Below are the code and all the weights of a small trained network. Each question names an input and a target symbol and asks about switching units off, where a switched-off unit gives its printed mean instead of its output.

import numpy as np


def w(rows, s, z=0):
    codes = np.array(rows[::2]) - 128.0
    scale = np.full(codes.shape[1], s)
    scale[-1] = z or s
    return codes * scale


def f(y):
    return np.maximum(y, 0)


def softmax(a):
    e = np.exp(a - a.max(-1, keepdims=True))
    return e / e.sum(-1, keepdims=True)


def log_softmax(a):
    a = a - a.max(-1, keepdims=True)
    return a - np.log(np.exp(a).sum(-1, keepdims=True))


def net(x, mask):
    ids = ['αγδεζθλμπστψ'.index(c) for c in x.split()]
    T = len(ids)
    res = E[ids] + P[:T]
    r = res
    for j in range(2):
        rows = slice(4 * j, 4 * j + 4)
        q, k, v = (r @ M[0][rows].T for M in (Q, K, V))
        z = softmax(np.where(np.tri(T) > 0, q @ k.T / 4**0.5, -1e9)) @ v
        o = O[0][rows]
        res = res + np.where(mask[j], z, o[:, -1]) @ o[:, :-1]
    y = f(res @ A[0][:, :-1].T + A[0][:, -1])
    res = res + np.where(mask[2:6], y, B[0][:, -1]) @ B[0][:, :-1]
    return log_softmax(res[-1] @ U[:, :-1].T + U[:, -1])


Q, K, V, O, A, B = {}, {}, {}, {}, {}, {}
E = w([
[104,201,67,112,152],'α',
[150,83,253,48,159],'γ',
[162,111,58,152,199],'δ',
[61,87,146,185,65],'ε',
[117,58,158,69,117],'ζ',
[123,138,32,197,81],'θ',
[129,60,152,80,116],'λ',
[91,81,124,33,148],'μ',
[200,127,65,113,103],'π',
[195,172,229,100,153],'σ',
[77,109,129,78,73],'τ',
[90,190,87,105,117],'ψ',
],0.019)
P = w([
[90,103,139,104,196],'0',
[106,85,152,95,187],'1',
[117,66,151,102,168],'2',
[146,31,183,97,180],'3',
[170,34,173,131,156],'4',
[95,75,117,108,161],'5',
[145,1,197,100,143],'6',
[115,89,122,108,162],'7',
[131,87,155,106,128],'8',
],0.0071)
Q[0] = w([
[130,241,116,229,50],'head 0',
[84,131,153,174,101],'head 0',
[116,247,194,171,120],'head 0',
[77,161,91,203,150],'head 0',
[120,160,111,122,153],'head 1',
[165,210,164,135,136],'head 1',
[181,166,93,49,78],'head 1',
[93,87,92,89,211],'head 1',
],0.011)
K[0] = w([
[133,82,146,254,175],'head 0',
[16,133,86,224,168],'head 0',
[36,127,195,123,240],'head 0',
[40,196,185,206,101],'head 0',
[138,104,126,154,79],'head 1',
[217,167,26,78,86],'head 1',
[203,115,135,40,61],'head 1',
[90,37,202,230,153],'head 1',
],0.0091)
V[0] = w([
[157,145,112,54,70],'head 0',
[180,111,88,91,175],'head 0',
[201,134,40,178,114],'head 0',
[192,63,122,150,106],'head 0',
[107,119,195,153,113],'head 1',
[195,157,100,96,4],'head 1',
[95,172,106,181,153],'head 1',
[87,37,155,234,146],'head 1',
],0.011)
O[0] = w([
[2,162,80,86,92,197],'head 0',
[52,151,193,105,148,255],'head 0',
[145,225,115,150,231,165],'head 0',
[59,96,91,186,75,214],'head 0',
[138,137,227,138,47,120],'head 1',
[17,174,128,161,182,30],'head 1',
[129,211,124,199,62,15],'head 1',
[95,92,155,184,41,165],'head 1',
],0.0088,0.0054)
A[0] = w([
[116,12,94,59,109,4],'neuron 0',
[154,182,31,190,57,100],'neuron 1',
[193,249,170,54,84,227],'neuron 2',
[96,157,255,119,163,251],'neuron 3',
],0.0074,0.003)
B[0] = w([
[131,219,149,223,176,255],'neuron 0',
[57,195,134,59,151,149],'neuron 1',
[126,37,183,90,76,154],'neuron 2',
[152,129,8,135,109,197],'neuron 3',
],0.012,0.0097)
U = w([
[107,105,220,65,179,94],'α',
[180,164,110,137,105,59],'γ',
[206,71,59,204,176,2],'δ',
[112,87,89,167,51,255],'ε',
[120,111,208,143,178,96],'ζ',
[136,172,91,138,96,44],'θ',
[102,83,186,151,179,48],'λ',
[115,128,208,119,193,16],'μ',
[21,2,54,123,185,211],'π',
[166,74,147,108,113,134],'σ',
[94,124,168,124,130,75],'τ',
[98,101,180,90,141,122],'ψ',
],0.0077,0.0041)

Each question gives the input, a string of symbols that net reads in full, and the target symbol t.
The units are the heads (4 rows each of Q, K, V and O) and the neurons (one row each of A and B). Each row of codes is followed by its name. A weight is (code - 128) times the scale printed after its matrix; where a second scale follows, it is the last column's (O, A, B and U).
mask holds one flag per unit, heads first, then neurons. A switched-off unit (its flag False) gives its mean, the last column of its rows in O or B, instead of its output. The means were averaged over made-up inputs and are rounded, as every weight is.
A unit's drop is (log p(t) with every unit on - log p(t) with that unit switched off) / (log p(t) with every unit on - log p(t) with every unit switched off).
The circuit of an input: a set's keep is (log p(t) with only the set's units on - log p(t) with every unit switched off) / (log p(t) with every unit on - log p(t) with every unit switched off). Starting from all 6 units, units are removed one at a time, each time the one whose removal leaves the highest keep (on an exact tie, the one counted first), for as long as the keep stays at least 0.8.
circuit, biggest first: the units of the circuit, biggest drop first
most important unit: the unit with the biggest drop
which heads matter: for each layer, one digit per head in row order, 1 if its drop is at least 0.15 and else 0, layers parted by /
drop when u is switched off: that unit's drop, to one decimal
input σ σ δ σ δ σ, target σ: most important unit => neuron 2
input ε δ θ σ ε δ τ, target ε: which heads matter => 01
input γ τ τ λ α σ μ, target ζ: circuit, biggest first => [neuron 0; head 1]
input ε σ δ δ δ, target ε: which heads matter => 01
input δ ζ θ σ, target ε: circuit, biggest first => [neuron 3; head 0]
input τ ζ ε, target ε: which heads matter => 01
input π δ π ζ ψ, target π: circuit, biggest first => [neuron 0; head 1]
input δ δ θ, target θ: circuit, biggest first => [neuron 1; head 1]
input σ π γ, target π: which heads matter => 10
input ε δ τ, target ε: which heads matter => 01
input π θ π δ π γ, target π: circuit, biggest first => [neuron 3; head 0]
input δ τ ε ψ α ψ ε ε ζ, target ε: drop when head 1 is switched off => 1.0
input δ π π α σ δ δ π α, target π: drop when neuron 2 is switched off => 0.0
input σ σ σ σ, target σ: most important unit => neuron 3
input μ σ δ α ε π σ, target π: drop when head 0 is switched off => -0.1
input γ σ ζ ζ, target ζ: drop when neuron 0 is switched off => 1.7
